Q: [[129, 147, 154, 151], [150, 138, 132, 121], [122, 112, 106, 110]]
A: 138
Q: [[156, 131, 119, 129, 142], [146, 129, 112, 109, 141], [111, 113, 156, 149, 116]]
A: 129
Q: [[139, 115, 124, 123, 122, 148, 140], [133, 107, 115, 121, 115, 139, 133], [118, 141, 131, 133, 136, 110, 118]]
A: 107
Q: [[137, 149, 115, 138, 126, 106, 118], [117, 123, 150, 121, 140, 157, 148], [119, 134, 119, 123, 148, 127, 126]]
A: 123
Q: [[147, 118, 141, 146, 99], [156, 124, 128, 121, 137], [139, 106, 111, 109, 139]]
A: 124
Q: [[135, 119, 129, 122, 120], [109, 154, 119, 153, 157], [143, 138, 144, 135, 137]]
A: 154
---
[[118 116 134 126 126 101 116 120 145 108 134 150]
 [114 133 126 128 130 123 126 122 128 120 130 143]
 [138 126 139 138 118 113 122 130 116 123 125 122]
 [106 131 110 120 127 118 121 133 129 136 149 128]
 [117 133 122 135 131 105 128 125 132 129 112 121]
 [139 139 154 144 127 119 129 122 138 127 134 124]] value 134

[[138 135 132 132 133 126]
 [124 129 156 123 120 139]
 [120 103 114 101 125 126]
 [113 133 123 131 137 153]
 [126 138 126 126 139 139]
 [131 141 140 130 131 134]
 [133 126 139 133 129 131]
 [137 114 129 124 139 139]] value 139

[[138 135 119 116 125 128 114 108 128]
 [109 154 147 135 140 120 150 125 153]
 [153 125 115 114 132 146 134 140 106]
 [105 130 128 147 133 116 121 123 143]
 [130 141 119 128 118 121 113 107 111]
 [136 145 125 141 135 136 135 139 120]
 [124 149 106 148 116 142 132 139 147]
 [103 147 131 102 136 124 143 120 127]] value 120

[[107 122 136 112 118 131 116 146 118]
 [146 119 135 138 136 129 139 141 118]
 [103 137 123 133 121 118 144 134 115]
 [129 117 141 151 126 108 135 129 117]
 [103 136 119 141 114 117 136 129 111]] value 129

[[136 133 127 120 134 128 134 127 122 132 134 121]
 [134 124 125 123 134 132 130 127 128 122 118 116]
 [133 124 131 121 139 127 111 134 123 126 126 132]
 [126 136 131 129 133 124 115 129 126 128 135 126]
 [142 132 126 131 127 134 104 125 130 136 120 121]
 [129 123 125 125 128 123 132 131 132 126 135 126]
 [123 130 135 128 142 122 108 134 125 130 126 145]
 [128 126 127 126 127 134 133 113 128 121 125 136]
 [131 127 124 128 126 129 145 131 126 131 125 110]] value 125

[[105 128 134 132 144 132 137 135 119 115 134 113 122 139]
 [139 134 130 132 122 129 126 126 134 130 124 113 125 128]
 [141 131 118 119 124 113 120 127 132 137 119 113 136 119]
 [146 127 117 121 121 107 122 127 129 134 121 113 133 116]
 [133 122 118 127 123 125 131 126 128 137 122 113 136 124]
 [124 125 130 119 135 126 130 134 128 133 131 113 133 133]] value 133

[[123 114 125 113 139 129 115 153]
 [129 139 119 119 111 120 123 134]
 [144 120 136 130 127 117 148 140]
 [128 118 138 140 130 109 110 138]
 [128 118 121 135 114 117 110 117]
 [130 123 154 137 151 134 140 138]
 [128 132 118 124 121 131 133 130]
 [132 129 130 125 129 135 123 120]
 [125 117 125 143 134 124 122 117]
 [126 127 132 139 124 151 117 145]] value 117

[[128 133 125 138 116 128]
 [127 124 130 123 136 126]
 [129 139 118 136 116 125]
 [128 136 122 136 116 126]
 [131 132 129 140 105 139]
 [126 117 136 116 149 127]
 [128 125 130 120 136 130]
 [128 137 119 135 115 124]
 [127 125 129 127 136 123]] value 136
---
[[128 111 127 120 107 123]
 [126 110 126 119 106 122]
 [126 110 125 118 106 122]] | 107

[131 125 156 111] | 156

[152  98 141 124 125 145] | 125

[[135 126 146 121 133]
 [142 149 110 145 131]
 [128 148 128 117 138]] | 121

[110 153 112 138 122] | 138

[[124 130 140 113 148]
 [120 149 141 119 132]
 [124 142 147 116 136]] | 113
---
[[128 107 132 140]
 [128 113 137 124]] --> 132

[[149 120 139 122 103]
 [155 135 147 146 130]] --> 122

[[116 118 122 129 118 125]
 [129 130 112 109 133 102]] --> 118

[[154 127 131 103 129 143]
 [117 136 149 143 139 132]] --> 129

[[140 130 150 146 127 112 134]
 [112 111 113 150 144 131 138]] --> 112

[[144 140 136 132 132 132]
 [127 124 113 110 124 106]] --> 132

[[157 142 127 127]
 [150 112 130 130]] --> 127
---
[155 142 128 127 128] --> 128

[[103 149 145 120 146 153]
 [104 145 136 134 140 153]] --> 145

[145 103 108 144] --> 108

[155 125 107 136] --> 107

[132 123 134 115 106 137 119] --> 134

[[156 124 135 134]
 [125 143 133 147]] --> 135

[[108 140 138 135 137 151 121]
 [108 140 138 135 137 151 121]
 [151 134 137 127 132 128 140]] --> 138
